Below is a small trained network, with its code and all its weights. Each question gives an input and a class and asks what happens when units are switched off, that is, made to give their printed mean instead of their output.

import numpy as np


def w(rows, s, z=0):
    codes = np.array(rows[::2]) - 128.0
    scale = np.full(codes.shape[1], s)
    scale[-1] = z or s
    return codes * scale


def norm(h):
    return h / np.sqrt((h * h).mean(-1, keepdims=True) + 1e-5)


def f(y):
    return np.maximum(y, 0)


def log_softmax(a):
    a = a - a.max(-1, keepdims=True)
    return a - np.log(np.exp(a).sum(-1, keepdims=True))


def net(x, mask):
    res = np.array(x, float).reshape(1, 6) / 4 @ E
    u = 0
    for l in range(2):
        y = f(norm(res) @ A[l][:, :-1].T + A[l][:, -1])
        res = res + np.where(mask[u : u + 13], y, B[l][:, -1]) @ B[l][:, :-1]
        u += 13
    return log_softmax(norm(res)[-1] @ U[:, :-1].T + U[:, -1])


A, B = {}, {}
E = w([
[26,194,174,148,106,244,214],'x0',
[174,98,106,193,156,208,36],'x1',
[234,213,109,92,190,166,149],'x2',
[113,125,35,58,43,208,146],'x3',
[11,127,146,169,119,58,102],'x4',
[202,64,173,31,121,89,63],'x5',
],0.0013)
A[0] = w([
[152,126,195,4,125,100,134,135],'0.n1',
[178,56,132,96,134,115,64,107],'0.n2',
[129,141,70,116,110,33,139,141],'0.n3',
[148,119,129,98,135,138,140,3],'0.n4',
[93,138,82,204,118,133,128,105],'0.n5',
[63,185,187,130,152,141,133,123],'0.n6',
[172,162,162,177,220,104,141,116],'0.n7',
[162,162,89,103,103,201,151,119],'0.n8',
[102,75,106,139,118,86,70,97],'0.n9',
[115,140,122,94,94,119,138,93],'0.n10',
[113,55,181,139,156,81,91,100],'0.n11',
[107,173,156,162,136,102,187,126],'0.n12',
[117,128,188,161,203,165,162,84],'0.n13',
],0.004,0.0048)
B[0] = w([
[95,70,153,64,145,192,201,252],'0.n1',
[66,137,198,133,193,121,127,243],'0.n2',
[149,147,61,193,74,147,111,249],'0.n3',
[86,172,83,109,180,185,138,128],'0.n4',
[101,118,192,68,178,124,150,198],'0.n5',
[58,98,130,169,179,138,132,221],'0.n6',
[146,162,101,190,168,120,16,229],'0.n7',
[179,122,29,153,68,86,189,232],'0.n8',
[177,96,107,206,120,91,89,201],'0.n9',
[154,164,122,167,150,116,186,143],'0.n10',
[138,143,49,159,76,124,168,210],'0.n11',
[126,127,147,88,177,135,124,218],'0.n12',
[96,252,128,210,144,161,111,174],'0.n13',
],0.0037,0.002)
A[1] = w([
[139,73,150,78,30,28,181,72],'1.n1',
[187,140,58,102,69,180,162,57],'1.n2',
[110,93,165,162,28,185,77,56],'1.n3',
[213,93,195,17,155,130,110,23],'1.n4',
[230,170,37,111,160,138,129,154],'1.n5',
[70,55,159,114,127,46,182,115],'1.n6',
[132,68,175,118,116,9,49,130],'1.n7',
[216,24,128,85,148,162,85,71],'1.n8',
[200,147,43,95,42,136,191,85],'1.n9',
[254,151,86,96,180,142,127,144],'1.n10',
[64,105,202,73,147,109,177,1],'1.n11',
[42,84,169,131,126,183,155,89],'1.n12',
[20,162,147,104,57,170,158,48],'1.n13',
],0.0038,0.0037)
B[1] = w([
[182,251,68,75,128,253,176,175],'1.n1',
[158,228,55,81,78,217,178,188],'1.n2',
[144,181,119,162,56,134,48,143],'1.n3',
[4,71,224,160,219,54,174,161],'1.n4',
[116,70,132,92,97,99,149,253],'1.n5',
[154,125,146,54,163,179,173,198],'1.n6',
[180,109,40,132,47,117,153,220],'1.n7',
[24,125,150,104,169,110,214,188],'1.n8',
[195,230,54,142,103,219,128,221],'1.n9',
[124,64,151,99,101,99,141,233],'1.n10',
[86,69,141,171,139,100,105,141],'1.n11',
[149,84,160,53,116,112,128,183],'1.n12',
[117,7,179,37,178,29,198,172],'1.n13',
],0.0056,0.0029)
U = w([
[109,136,243,95,28,202,10,19],'0',
[233,161,13,12,19,244,233,169],'1',
[11,12,239,19,211,77,239,208],'2',
[229,127,242,129,237,147,10,74],'3',
[160,255,250,77,43,81,63,2],'4',
[239,37,30,245,40,15,16,168],'5',
[19,246,178,248,243,187,95,150],'6',
],0.0076,0.0071)

Each question gives the input, the list of numbers given to net, and the class t.
The units are the neurons (one row each of A and B). Each row of codes is followed by its name. A weight is (code - 128) times the scale printed after its matrix; where a second scale follows, it is the last column's (A, B and U).
mask holds one flag per neuron, layer by layer. A switched-off neuron (its flag False) gives its mean, the last column of its row in B, instead of its output. The means were averaged over made-up inputs and are rounded, as every weight is.
A unit's drop is (log p(t) with every unit on - log p(t) with that unit switched off) / (log p(t) with every unit on - log p(t) with every unit switched off).
The circuit of an input: a set's keep is (log p(t) with only the set's units on - log p(t) with every unit switched off) / (log p(t) with every unit on - log p(t) with every unit switched off). Starting from the 12 units with the biggest drops (on a tie, the unit counted first), units are removed one at a time, each time the one whose removal leaves the highest keep (on an exact tie, the one counted first), for as long as the keep stays at least 0.8.
units of the circuit, in order: the units of the circuit, biggest drop first
top k neurons: the k neurons with the biggest drops, biggest first
top k neurons in layer l: the k neurons of layer l with the biggest drops, biggest first
drop of u: that unit's drop, to one decimal
input [-8,5,-6,-6,-6,8], class 2: units of the circuit, in order => (1.n8)
input [1,7,-6,1,-4,-8], class 2: units of the circuit, in order => (0.n5; 1.n9)
input [-8,-6,0,-2,1,-3], class 5: units of the circuit, in order => (0.n3; 1.n2)
input [6,0,-4,-8,3,3], class 6: units of the circuit, in order => (0.n13; 1.n5)
input [-5,-1,-5,-5,6,7], class 1: units of the circuit, in order => (1.n1; 0.n11)
input [-1,2,-4,-1,-1,7], class 2: top 3 neurons => (0.n1; 0.n2; 0.n8)
input [-6,0,-7,3,0,-1], class 5: top 2 neurons => (0.n9; 0.n3)
input [-8,-8,-5,-2,4,-4], class 1: top 2 neurons => (1.n1; 0.n7)
input [-4,4,-6,5,-2,-6], class 5: top 2 neurons in layer 0 => (0.n1; 0.n9)
input [-4,8,7,-1,5,-6], class 3: top 2 neurons => (1.n7; 0.n8)
input [3,7,-2,3,4,3], class 0: top 2 neurons in layer 0 => (0.n7; 0.n8)
input [7,8,-6,-4,8,-7], class 2: top 2 neurons => (1.n13; 1.n12)
input [-2,-1,-5,-7,-5,-5], class 6: top 2 neurons in layer 1 => (1.n7; 1.n10)
input [0,2,2,-7,-1,-3], class 6: units of the circuit, in order => (0.n13)
input [7,3,1,-3,-2,-6], class 6: top 2 neurons => (0.n13; 0.n1)
input [-1,5,4,-5,-4,-1], class 3: drop of 1.n7 => 0.5
input [-2,-8,-4,-7,1,-1], class 1: drop of 1.n6 => 0.1
input [6,-5,4,-4,-1,6], class 2: drop of 0.n4 => 0.0
input [8,5,-1,-7,-1,8], class 6: drop of 0.n13 => 0.3
input [2,4,-3,3,-3,6], class 2: top neuron => (0.n2)
